Below is a small trained network, with its code and all its weights. Each question gives an input and a target symbol and asks what happens when units are switched off, that is, made to give their printed mean instead of their output.

import numpy as np


def w(rows, s, z=0):
    codes = np.array(rows[::2]) - 128.0
    scale = np.full(codes.shape[1], s)
    scale[-1] = z or s
    return codes * scale


def norm(h):
    return h / np.sqrt((h * h).mean(-1, keepdims=True) + 1e-5)


def f(y):
    return y / 2 * (1 + np.tanh(0.7978845608 * (y + 0.044715 * y**3)))


def softmax(a):
    e = np.exp(a - a.max(-1, keepdims=True))
    return e / e.sum(-1, keepdims=True)


def log_softmax(a):
    a = a - a.max(-1, keepdims=True)
    return a - np.log(np.exp(a).sum(-1, keepdims=True))


def net(x, mask):
    ids = ['αβηλπτω'.index(c) for c in x.split()]
    T = len(ids)
    res = E[ids] + P[:T]
    u = 0
    for l in range(3):
        r = norm(res)
        for j in range(2):
            rows = slice(2 * j, 2 * j + 2)
            q, k, v = (r @ M[l][rows].T for M in (Q, K, V))
            z = softmax(np.where(np.tri(T) > 0, q @ k.T / 2**0.5, -1e9)) @ v
            o = O[l][rows]
            res = res + np.where(mask[u + j], z, o[:, -1]) @ o[:, :-1]
        u += 2
        y = f(norm(res) @ A[l][:, :-1].T + A[l][:, -1])
        res = res + np.where(mask[u : u + 8], y, B[l][:, -1]) @ B[l][:, :-1]
        u += 8
    return log_softmax(norm(res)[-1] @ U[:, :-1].T + U[:, -1])


Q, K, V, O, A, B = {}, {}, {}, {}, {}, {}
E = w([
[102,115,102,129,114,149,96,253,156],'α',
[95,148,183,169,118,142,192,115,190],'β',
[176,86,112,132,136,114,196,171,144],'η',
[110,58,76,106,86,174,97,107,199],'λ',
[148,165,16,190,134,80,160,116,96],'π',
[143,175,153,107,211,235,82,146,130],'τ',
[90,135,96,86,100,46,115,132,52],'ω',
],0.023)
P = w([
[2,76,109,127,198,17,117,194,126],'0',
[86,52,174,184,183,62,101,182,87],'1',
[114,85,149,182,158,102,110,171,102],'2',
[136,107,130,170,141,133,109,165,111],'3',
[148,133,122,158,129,126,105,152,108],'4',
[161,149,126,142,121,133,103,150,107],'5',
[174,160,126,127,112,140,97,137,101],'6',
[186,170,139,107,98,141,97,126,92],'7',
[199,176,147,92,87,142,92,114,89],'8',
[213,181,152,83,84,156,89,106,82],'9',
],0.0091)
Q[0] = w([
[132,94,96,118,129,133,118,26,187],'L0H0',
[68,150,179,74,151,97,101,153,114],'L0H0',
[103,113,117,60,167,127,104,2,169],'L0H1',
[60,106,154,195,66,110,154,216,198],'L0H1',
],0.0052)
K[0] = w([
[153,96,115,113,126,169,108,38,131],'L0H0',
[97,155,141,140,66,195,126,180,60],'L0H0',
[47,70,64,124,83,193,135,131,136],'L0H1',
[2,163,92,155,94,182,186,213,93],'L0H1',
],0.0065)
V[0] = w([
[138,71,70,110,179,129,83,178,102],'L0H0',
[47,163,112,193,95,126,2,141,162],'L0H0',
[102,73,160,140,78,129,136,130,184],'L0H1',
[154,53,115,127,73,141,130,101,178],'L0H1',
],0.0074)
O[0] = w([
[177,69,132,62,45,136,233,152,80,207],'L0H0',
[195,124,161,93,195,71,169,22,147,180],'L0H0',
[208,128,156,138,205,116,86,183,144,253],'L0H1',
[113,243,156,2,64,40,171,152,157,83],'L0H1',
],0.0072,0.0024)
A[0] = w([
[4,101,104,106,94,116,73,159,148,172],'L0N0',
[123,156,80,188,102,125,106,86,96,102],'L0N1',
[119,177,183,162,193,150,82,90,170,115],'L0N2',
[55,112,172,133,94,102,74,110,39,81],'L0N3',
[117,139,167,128,171,97,228,114,138,132],'L0N4',
[148,182,126,110,177,105,149,44,174,46],'L0N5',
[161,143,120,146,113,152,113,50,75,3],'L0N6',
[149,136,103,55,79,123,83,162,128,91],'L0N7',
],0.011,0.0038)
B[0] = w([
[154,88,68,204,156,110,73,102,185,163],'L0N0',
[166,158,215,128,104,136,138,121,90,146],'L0N1',
[148,120,120,77,45,147,180,192,75,255],'L0N2',
[37,244,160,107,104,139,169,73,200,143],'L0N3',
[131,62,140,216,145,147,68,137,137,223],'L0N4',
[140,124,123,98,58,133,145,158,93,157],'L0N5',
[113,138,156,74,112,182,98,9,92,129],'L0N6',
[161,162,145,126,108,130,187,153,151,176],'L0N7',
],0.011,0.0071)
Q[1] = w([
[201,198,137,159,119,90,123,64,40],'L1H0',
[138,140,97,191,184,171,128,155,7],'L1H0',
[184,71,190,130,94,159,81,192,94],'L1H1',
[120,133,137,148,123,98,135,102,103],'L1H1',
],0.011)
K[1] = w([
[115,149,96,172,119,95,145,103,53],'L1H0',
[147,88,130,224,169,156,197,121,82],'L1H0',
[153,82,170,75,109,254,95,131,101],'L1H1',
[93,129,170,189,94,150,87,94,135],'L1H1',
],0.012)
V[1] = w([
[178,144,194,98,2,117,106,48,107],'L1H0',
[152,152,211,157,161,144,109,138,173],'L1H0',
[192,251,63,147,148,154,102,130,106],'L1H1',
[126,164,107,146,138,99,135,142,148],'L1H1',
],0.0077)
O[1] = w([
[90,109,42,196,202,96,139,172,79,2],'L1H0',
[61,71,102,116,69,188,173,170,126,152],'L1H0',
[137,76,254,168,185,97,168,215,51,62],'L1H1',
[143,64,56,88,153,157,171,22,44,79],'L1H1',
],0.008,0.0043)
A[1] = w([
[132,60,200,207,161,105,143,99,223,106],'L1N0',
[135,2,92,175,158,134,133,145,155,86],'L1N1',
[122,36,123,95,133,196,113,167,199,91],'L1N2',
[142,65,60,166,178,165,143,224,156,3],'L1N3',
[130,24,150,219,59,155,138,96,180,128],'L1N4',
[149,237,189,120,107,169,127,52,87,115],'L1N5',
[140,80,11,193,195,152,39,191,132,161],'L1N6',
[31,67,101,239,200,41,118,134,104,59],'L1N7',
],0.0087,0.0035)
B[1] = w([
[147,79,93,123,207,148,99,128,179,180],'L1N0',
[125,135,176,113,161,131,115,108,148,181],'L1N1',
[190,177,95,145,144,160,125,95,123,241],'L1N2',
[126,131,159,106,113,100,115,83,189,187],'L1N3',
[136,129,74,116,157,58,141,105,151,254],'L1N4',
[160,109,109,135,123,140,161,59,146,155],'L1N5',
[116,95,91,106,247,124,134,136,104,168],'L1N6',
[72,160,135,148,94,125,106,172,23,137],'L1N7',
],0.013,0.0098)
Q[2] = w([
[111,161,154,32,64,147,110,163,41],'L2H0',
[167,108,110,95,195,156,85,187,176],'L2H0',
[77,189,209,147,71,1,162,60,136],'L2H1',
[149,34,159,111,114,150,174,208,60],'L2H1',
],0.012)
K[2] = w([
[160,176,178,19,66,118,232,183,81],'L2H0',
[165,146,86,94,212,147,144,165,141],'L2H0',
[45,203,99,124,45,86,130,88,91],'L2H1',
[115,105,248,137,149,111,216,151,144],'L2H1',
],0.013)
V[2] = w([
[157,84,154,110,13,123,141,75,152],'L2H0',
[61,1,74,117,213,92,72,110,124],'L2H0',
[195,203,53,22,82,190,184,16,115],'L2H1',
[106,125,99,202,121,87,80,146,21],'L2H1',
],0.0055)
O[2] = w([
[173,123,77,118,140,139,131,173,147,104],'L2H0',
[154,211,195,148,127,167,131,91,95,180],'L2H0',
[130,89,248,161,159,107,123,194,100,208],'L2H1',
[216,104,133,83,140,204,103,148,172,3],'L2H1',
],0.012,0.0051)
A[2] = w([
[15,140,167,114,160,68,75,162,102,75],'L2N0',
[159,145,132,159,129,76,159,125,122,40],'L2N1',
[160,143,145,170,229,83,102,60,178,125],'L2N2',
[71,119,86,182,197,129,96,156,70,32],'L2N3',
[70,58,91,142,219,100,51,107,166,73],'L2N4',
[109,3,65,117,208,95,62,115,175,19],'L2N5',
[158,124,156,187,137,84,132,102,190,97],'L2N6',
[143,159,140,114,57,163,179,153,103,3],'L2N7',
],0.014,0.0035)
B[2] = w([
[102,74,139,72,79,120,3,116,162,133],'L2N0',
[125,166,127,124,118,138,90,107,143,165],'L2N1',
[95,112,48,105,86,165,122,153,134,250],'L2N2',
[125,145,101,141,177,54,155,123,105,135],'L2N3',
[156,78,216,104,196,105,163,47,163,174],'L2N4',
[122,98,184,104,234,116,192,72,149,176],'L2N5',
[121,151,115,103,163,154,120,123,127,214],'L2N6',
[136,144,140,169,155,91,106,66,148,154],'L2N7',
],0.018,0.02)
U = w([
[126,32,123,111,205,104,149,68,175,143],'α',
[117,172,46,95,110,213,77,165,147,74],'β',
[158,218,184,213,153,95,51,91,211,27],'η',
[180,68,105,143,55,41,161,167,196,101],'λ',
[85,133,75,191,189,60,116,144,41,132],'π',
[113,116,228,135,95,194,149,162,83,253],'τ',
[73,61,173,122,81,88,2,87,100,185],'ω',
],0.0078,0.0043)

Each question gives the input, a string of symbols that net reads in full, and the target symbol t.
The units are the heads (2 rows each of Q, K, V and O) and the neurons (one row each of A and B). Each row of codes is followed by its name. A weight is (code - 128) times the scale printed after its matrix; where a second scale follows, it is the last column's (O, A, B and U).
mask holds one flag per unit, layer by layer, with each layer's heads first. A switched-off unit (its flag False) gives its mean, the last column of its rows in O or B, instead of its output. The means were averaged over made-up inputs and are rounded, as every weight is.
A unit's drop is (log p(t) with every unit on - log p(t) with that unit switched off) / (log p(t) with every unit on - log p(t) with every unit switched off).
The circuit of an input: a set's keep is (log p(t) with only the set's units on - log p(t) with every unit switched off) / (log p(t) with every unit on - log p(t) with every unit switched off). Starting from the 12 units with the biggest drops (on a tie, the unit counted first), units are removed one at a time, each time the one whose removal leaves the highest keep (on an exact tie, the one counted first), for as long as the keep stays at least 0.8.
units of the circuit, in order: the units of the circuit, biggest drop first
unit that matters most: the unit with the biggest drop
top k neurons: the k neurons with the biggest drops, biggest first
top k neurons in layer l: the k neurons of layer l with the biggest drops, biggest first
which heads matter: for each layer, one digit per head in row order, 1 if its drop is at least 0.15 and else 0, layers parted by /
input η η β τ β τ, target β: units of the circuit, in order : [L2N5]
input η ω π η λ π, target η: top 2 neurons in layer 0 : [L0N1; L0N0]
input ω τ β β β λ β, target λ: top 4 neurons : [L0N5; L0N2; L0N0; L2N2]
input α λ π ω τ β β, target β: which heads matter : 00 / 00 / 10
input π π β β λ η η β, target η: top 3 neurons : [L0N4; L0N2; L2N2]
input α ω η β ω, target β: top 2 neurons : [L0N4; L0N2]
input η β β λ λ π ω τ λ, target η: top 3 neurons : [L0N7; L0N2; L0N4]
input ω τ τ β ω β ω β β ω, target β: top 2 neurons in layer 0 : [L0N3; L0N2]
input η α α ω η β α, target η: top 2 neurons : [L0N7; L0N4]
input π β τ π α β ω, target ω: which heads matter : 00 / 10 / 01
input τ λ τ λ α λ λ, target λ: which heads matter : 11 / 00 / 10
input ω α π λ ω η β η, target β: which heads matter : 10 / 00 / 00
input η τ η α τ, target η: which heads matter : 10 / 01 / 01
input β τ π α β β, target η: top 4 neurons : [L0N4; L0N2; L0N5; L2N2]
input ω π β η α α, target β: which heads matter : 10 / 10 / 00
input η τ β β τ η τ η π, target π: unit that matters most : L1H0
input ω π β π, target β: top 2 neurons : [L0N4; L2N4]
input β η λ α τ π λ α τ, target π: top 2 neurons in layer 2 : [L2N4; L2N2]
input λ α β η α β β α ω α, target λ: top 2 neurons : [L0N4; L1N0]
input ω τ β η τ, target β: which heads matter : 00 / 00 / 11
input π α ω β η α η η η, target λ: unit that matters most : L0H0
input β β η τ η η ω τ, target η: top 3 neurons : [L2N7; L2N2; L2N5]
input π β β λ π, target β: which heads matter : 10 / 10 / 00
input τ ω ω β ω β ω β η π, target π: top 2 neurons : [L0N3; L0N2]
input β β τ β λ η τ α λ, target β: which heads matter : 11 / 10 / 00
input β α π α η β τ τ, target τ: top 3 neurons : [L1N4; L2N2; L1N2]
input η π η ω π, target η: unit that matters most : L2N2
input λ η λ η β τ τ η, target η: top 2 neurons in layer 1 : [L1N6; L1N4]
